Below are the code and all the weights of a small trained network. Each question names an input and a class and asks about switching units off, where a switched-off unit gives its printed mean instead of its output.

import numpy as np


def w(rows, s, z=0):
    codes = np.array(rows[::2]) - 128.0
    scale = np.full(codes.shape[1], s)
    scale[-1] = z or s
    return codes * scale


def norm(h):
    return h / np.sqrt((h * h).mean(-1, keepdims=True) + 1e-5)


def f(y):
    return y / 2 * (1 + np.tanh(0.7978845608 * (y + 0.044715 * y**3)))


def log_softmax(a):
    a = a - a.max(-1, keepdims=True)
    return a - np.log(np.exp(a).sum(-1, keepdims=True))


def net(x, mask):
    res = np.array(x, float).reshape(1, 7) / 4 @ E
    u = 0
    for l in range(3):
        y = f(norm(res) @ A[l][:, :-1].T + A[l][:, -1])
        res = res + np.where(mask[u : u + 6], y, B[l][:, -1]) @ B[l][:, :-1]
        u += 6
    return log_softmax(norm(res)[-1] @ U[:, :-1].T + U[:, -1])


A, B = {}, {}
E = w([
[126,135,171,43],'x0',
[101,80,187,219],'x1',
[168,203,176,102],'x2',
[178,215,84,83],'x3',
[161,192,254,84],'x4',
[114,108,78,57],'x5',
[94,254,118,55],'x6',
],0.0061)
A[0] = w([
[106,180,38,108,220],'0.n1',
[1,165,116,168,218],'0.n2',
[43,176,149,157,227],'0.n3',
[91,195,152,133,253],'0.n4',
[97,79,97,237,199],'0.n5',
[82,122,145,45,151],'0.n6',
],0.0095,0.0031)
B[0] = w([
[121,172,254,115,246],'0.n1',
[165,237,78,89,203],'0.n2',
[183,204,150,57,196],'0.n3',
[138,194,161,46,223],'0.n4',
[131,183,172,30,254],'0.n5',
[177,212,149,36,180],'0.n6',
],0.0086,0.0047)
A[1] = w([
[54,149,242,172,121],'1.n1',
[44,112,146,12,141],'1.n2',
[94,56,124,162,138],'1.n3',
[127,254,202,79,251],'1.n4',
[137,221,161,45,216],'1.n5',
[84,128,162,194,70],'1.n6',
],0.0091,0.0032)
B[1] = w([
[93,163,2,103,149],'1.n1',
[71,87,50,175,168],'1.n2',
[155,162,129,81,132],'1.n3',
[29,78,204,20,253],'1.n4',
[89,106,202,80,232],'1.n5',
[60,100,155,130,123],'1.n6',
],0.0087,0.016)
A[2] = w([
[187,35,222,193,192],'2.n1',
[187,74,124,145,57],'2.n2',
[59,203,34,153,128],'2.n3',
[215,158,101,193,247],'2.n4',
[141,254,212,126,134],'2.n5',
[96,177,138,129,138],'2.n6',
],0.0088,0.0012)
B[2] = w([
[153,160,42,70,143],'2.n1',
[219,104,134,60,119],'2.n2',
[63,1,163,164,115],'2.n3',
[124,58,150,180,115],'2.n4',
[169,51,133,88,252],'2.n5',
[171,143,198,21,166],'2.n6',
],0.0086,0.0042)
U = w([
[250,131,81,56,238],'0',
[89,98,163,164,209],'1',
[100,75,177,158,62],'2',
[164,90,126,83,2],'3',
[120,130,111,117,66],'4',
[101,169,75,114,71],'5',
[140,144,125,159,220],'6',
],0.011,0.0028)

Each question gives the input, the list of numbers given to net, and the class t.
The units are the neurons (one row each of A and B). Each row of codes is followed by its name. A weight is (code - 128) times the scale printed after its matrix; where a second scale follows, it is the last column's (A, B and U).
mask holds one flag per neuron, layer by layer. A switched-off neuron (its flag False) gives its mean, the last column of its row in B, instead of its output. The means were averaged over made-up inputs and are rounded, as every weight is.
A unit's drop is (log p(t) with every unit on - log p(t) with that unit switched off) / (log p(t) with every unit on - log p(t) with every unit switched off).
The circuit of an input: a set's keep is (log p(t) with only the set's units on - log p(t) with every unit switched off) / (log p(t) with every unit on - log p(t) with every unit switched off). Starting from the 12 units with the biggest drops (on a tie, the unit counted first), units are removed one at a time, each time the one whose removal leaves the highest keep (on an exact tie, the one counted first), for as long as the keep stays at least 0.8.
circuit, biggest first: the units of the circuit, biggest drop first
unit that matters most: the unit with the biggest drop
k most important neurons: the k neurons with the biggest drops, biggest first
top k neurons in layer l: the k neurons of layer l with the biggest drops, biggest first
drop when u is switched off: that unit's drop, to one decimal
input [1,-5,-3,-3,1,0,-5], class 0: circuit, biggest first	[0.n1; 1.n4; 0.n4; 1.n5]
input [7,6,4,-2,0,1,-8], class 0: unit that matters most	1.n4
input [-1,5,-1,-1,-5,4,-7], class 0: 4 most important neurons	[1.n4; 0.n1; 1.n5; 0.n4]
input [-2,-1,3,-6,7,-7,-8], class 0: top 4 neurons in layer 1	[1.n4; 1.n5; 1.n2; 1.n1]
input [-3,7,-2,-3,-5,-3,-7], class 0: top 3 neurons in layer 0	[0.n1; 0.n5; 0.n4]
input [-3,-5,-2,7,8,1,-8], class 0: 2 most important neurons	[1.n4; 0.n5]
input [-4,-6,-8,-2,1,-1,-8], class 0: top 2 neurons in layer 1	[1.n4; 1.n5]
input [5,-2,-7,-1,5,3,-8], class 0: top 2 neurons in layer 2	[2.n1; 2.n2]
input [-2,-7,-4,6,-2,0,-8], class 0: top 4 neurons in layer 1	[1.n4; 1.n2; 1.n1; 1.n5]
input [-5,-2,0,6,0,8,-8], class 0: 2 most important neurons	[1.n4; 1.n2]
input [2,-3,3,-3,1,3,-7], class 0: drop when 1.n5 is switched off	0.2
